Below are the code and all the weights of a small trained network. Each question names an input and a class and asks about switching units off, where a switched-off unit gives its printed mean instead of its output.

import numpy as np


def w(rows, s, z=0):
    codes = np.array(rows[::2]) - 128.0
    scale = np.full(codes.shape[1], s)
    scale[-1] = z or s
    return codes * scale


def norm(h):
    return h / np.sqrt((h * h).mean(-1, keepdims=True) + 1e-5)


def f(y):
    return np.maximum(y, 0)


def log_softmax(a):
    a = a - a.max(-1, keepdims=True)
    return a - np.log(np.exp(a).sum(-1, keepdims=True))


def net(x, mask):
    res = np.array(x, float).reshape(1, 4) / 4 @ E
    u = 0
    for l in range(2):
        y = f(norm(res) @ A[l][:, :-1].T + A[l][:, -1])
        res = res + np.where(mask[u : u + 14], y, B[l][:, -1]) @ B[l][:, :-1]
        u += 14
    return log_softmax(norm(res)[-1] @ U[:, :-1].T + U[:, -1])


A, B = {}, {}
E = w([
[138,120,139,163,107,197,102,11],'x0',
[169,121,188,118,99,202,145,160],'x1',
[59,132,153,117,121,181,78,135],'x2',
[151,85,147,201,149,126,85,101],'x3',
],0.012)
A[0] = w([
[193,20,62,232,189,71,132,160,31],'L0N1',
[82,149,149,61,99,213,88,86,94],'L0N2',
[212,68,184,225,100,194,118,162,53],'L0N3',
[123,119,163,100,179,84,172,191,38],'L0N4',
[17,122,111,158,218,80,33,85,130],'L0N5',
[171,130,200,146,70,216,62,103,82],'L0N6',
[148,102,240,96,140,173,184,211,95],'L0N7',
[222,63,125,186,103,120,149,161,228],'L0N8',
[224,131,63,127,192,123,169,68,56],'L0N9',
[214,99,101,186,136,113,254,66,91],'L0N10',
[52,181,117,83,128,181,96,100,2],'L0N11',
[40,146,118,94,120,254,78,142,21],'L0N12',
[122,139,84,44,152,115,179,196,98],'L0N13',
[198,124,66,68,144,66,204,202,90],'L0N14',
],0.01,0.0075)
B[0] = w([
[170,148,175,192,168,104,106,19,201],'L0N1',
[154,237,209,94,152,146,137,105,206],'L0N2',
[81,72,137,136,173,203,38,164,209],'L0N3',
[1,124,39,107,158,44,165,118,170],'L0N4',
[125,25,185,204,63,191,85,188,238],'L0N5',
[99,169,92,40,227,196,93,52,224],'L0N6',
[114,35,182,184,35,100,169,190,217],'L0N7',
[81,127,129,193,184,96,90,58,254],'L0N8',
[172,107,62,139,44,124,190,94,185],'L0N9',
[103,160,43,147,72,86,189,20,221],'L0N10',
[115,208,151,106,77,118,66,144,156],'L0N11',
[208,213,191,144,83,75,130,34,191],'L0N12',
[98,78,72,119,116,165,106,237,215],'L0N13',
[29,197,72,49,180,82,119,153,244],'L0N14',
],0.01,0.0086)
A[1] = w([
[97,176,120,162,119,95,2,145,56],'L1N1',
[173,23,120,148,83,182,201,186,125],'L1N2',
[73,191,186,124,74,210,67,79,110],'L1N3',
[111,129,71,81,118,125,208,113,84],'L1N4',
[171,101,87,153,238,54,157,93,101],'L1N5',
[189,37,69,202,122,118,134,113,93],'L1N6',
[150,80,195,99,203,213,40,134,10],'L1N7',
[225,192,211,57,117,118,56,85,1],'L1N8',
[69,104,180,154,171,110,59,94,149],'L1N9',
[140,186,98,63,44,78,150,189,23],'L1N10',
[87,173,201,96,18,204,203,145,207],'L1N11',
[123,146,95,32,216,105,201,187,3],'L1N12',
[106,21,136,125,147,121,186,206,193],'L1N13',
[97,156,221,87,102,127,67,193,27],'L1N14',
],0.011,0.0062)
B[1] = w([
[154,62,199,123,101,224,93,211,169],'L1N1',
[45,40,166,208,48,70,24,62,153],'L1N2',
[207,106,94,64,182,182,195,181,245],'L1N3',
[194,130,168,55,127,95,167,143,167],'L1N4',
[149,77,196,242,118,123,123,56,177],'L1N5',
[167,137,49,55,43,48,211,59,176],'L1N6',
[133,46,140,97,195,235,19,168,192],'L1N7',
[28,156,57,142,30,38,132,111,179],'L1N8',
[137,89,96,169,85,146,104,211,230],'L1N9',
[100,45,168,72,157,152,7,202,169],'L1N10',
[192,124,172,204,221,112,182,125,222],'L1N11',
[112,188,164,49,168,147,103,51,165],'L1N12',
[47,138,98,80,105,91,65,162,194],'L1N13',
[208,92,144,173,110,118,156,92,174],'L1N14',
],0.011)
U = w([
[121,122,181,113,160,90,148,176,38],'0',
[203,198,204,155,55,133,195,186,79],'1',
[197,58,186,157,185,254,79,166,202],'2',
[44,53,112,200,51,99,61,217,169],'3',
[110,149,96,201,233,60,124,65,33],'4',
[40,207,36,25,161,81,115,203,175],'5',
[213,229,127,80,187,200,226,51,27],'6',
[157,72,38,186,41,117,176,38,253],'7',
],0.02,0.0072)

Each question gives the input, the list of numbers given to net, and the class t.
The units are the neurons (one row each of A and B). Each row of codes is followed by its name. A weight is (code - 128) times the scale printed after its matrix; where a second scale follows, it is the last column's (A, B and U).
mask holds one flag per neuron, layer by layer. A switched-off neuron (its flag False) gives its mean, the last column of its row in B, instead of its output. The means were averaged over made-up inputs and are rounded, as every weight is.
A unit's drop is (log p(t) with every unit on - log p(t) with that unit switched off) / (log p(t) with every unit on - log p(t) with every unit switched off).
The circuit of an input: a set's keep is (log p(t) with only the set's units on - log p(t) with every unit switched off) / (log p(t) with every unit on - log p(t) with every unit switched off). Starting from the 12 units with the biggest drops (on a tie, the unit counted first), units are removed one at a time, each time the one whose removal leaves the highest keep (on an exact tie, the one counted first), for as long as the keep stays at least 0.8.
units of the circuit, in order: the units of the circuit, biggest drop first
most important unit: the unit with the biggest drop
k most important neurons: the k neurons with the biggest drops, biggest first
top k neurons in layer l: the k neurons of layer l with the biggest drops, biggest first
drop when u is switched off: that unit's drop, to one decimal
input [-1,-2,-4,-1], class 4: most important unit -> L0N14
input [-2,4,1,3], class 3: top 3 neurons in layer 0 -> L0N7, L0N2, L0N12
input [3,-5,7,-3], class 1: units of the circuit, in order -> L0N12, L0N2, L0N6
input [-5,-7,7,-7], class 3: top 2 neurons in layer 0 -> L0N5, L0N6
input [0,7,-7,-8], class 5: 2 most important neurons -> L0N14, L0N5
input [-8,7,-8,1], class 5: top 2 neurons in layer 0 -> L0N14, L0N5
input [-2,5,-4,-4], class 5: 2 most important neurons -> L0N14, L0N5
input [0,4,-8,-3], class 7: top 3 neurons in layer 0 -> L0N10, L0N8, L0N9
input [-5,0,-4,1], class 5: 2 most important neurons -> L0N14, L0N13
input [1,7,6,-8], class 1: 3 most important neurons -> L0N7, L0N12, L1N8
input [0,-4,-1,8], class 7: 2 most important neurons -> L1N6, L0N1
input [0,2,2,-2], class 1: top 2 neurons in layer 0 -> L0N7, L0N12
input [-2,1,-4,6], class 4: 3 most important neurons -> L0N1, L0N8, L0N5
input [0,-4,-4,-1], class 7: units of the circuit, in order -> L0N9
input [8,-8,5,-6], class 2: top 3 neurons in layer 1 -> L1N3, L1N1, L1N6
input [4,-4,0,-3], class 2: 2 most important neurons -> L0N5, L0N12
input [1,-2,7,1], class 2: top 2 neurons in layer 0 -> L0N5, L0N10
input [-4,-3,-4,0], class 5: 3 most important neurons -> L0N14, L0N13, L1N11
input [-4,4,-5,4], class 3: top 2 neurons in layer 1 -> L1N9, L1N11
input [-6,8,4,-3], class 3: units of the circuit, in order -> L0N7
input [-6,-4,-1,1], class 5: top 2 neurons in layer 0 -> L0N14, L0N4
input [4,-4,7,-6], class 1: drop when L0N12 is switched off -> 0.2
input [1,0,4,-5], class 1: drop when L1N8 is switched off -> 0.1
input [4,4,1,-6], class 6: drop when L0N12 is switched off -> 0.0
input [-2,3,6,-5], class 1: top 2 neurons in layer 0 -> L0N12, L0N2
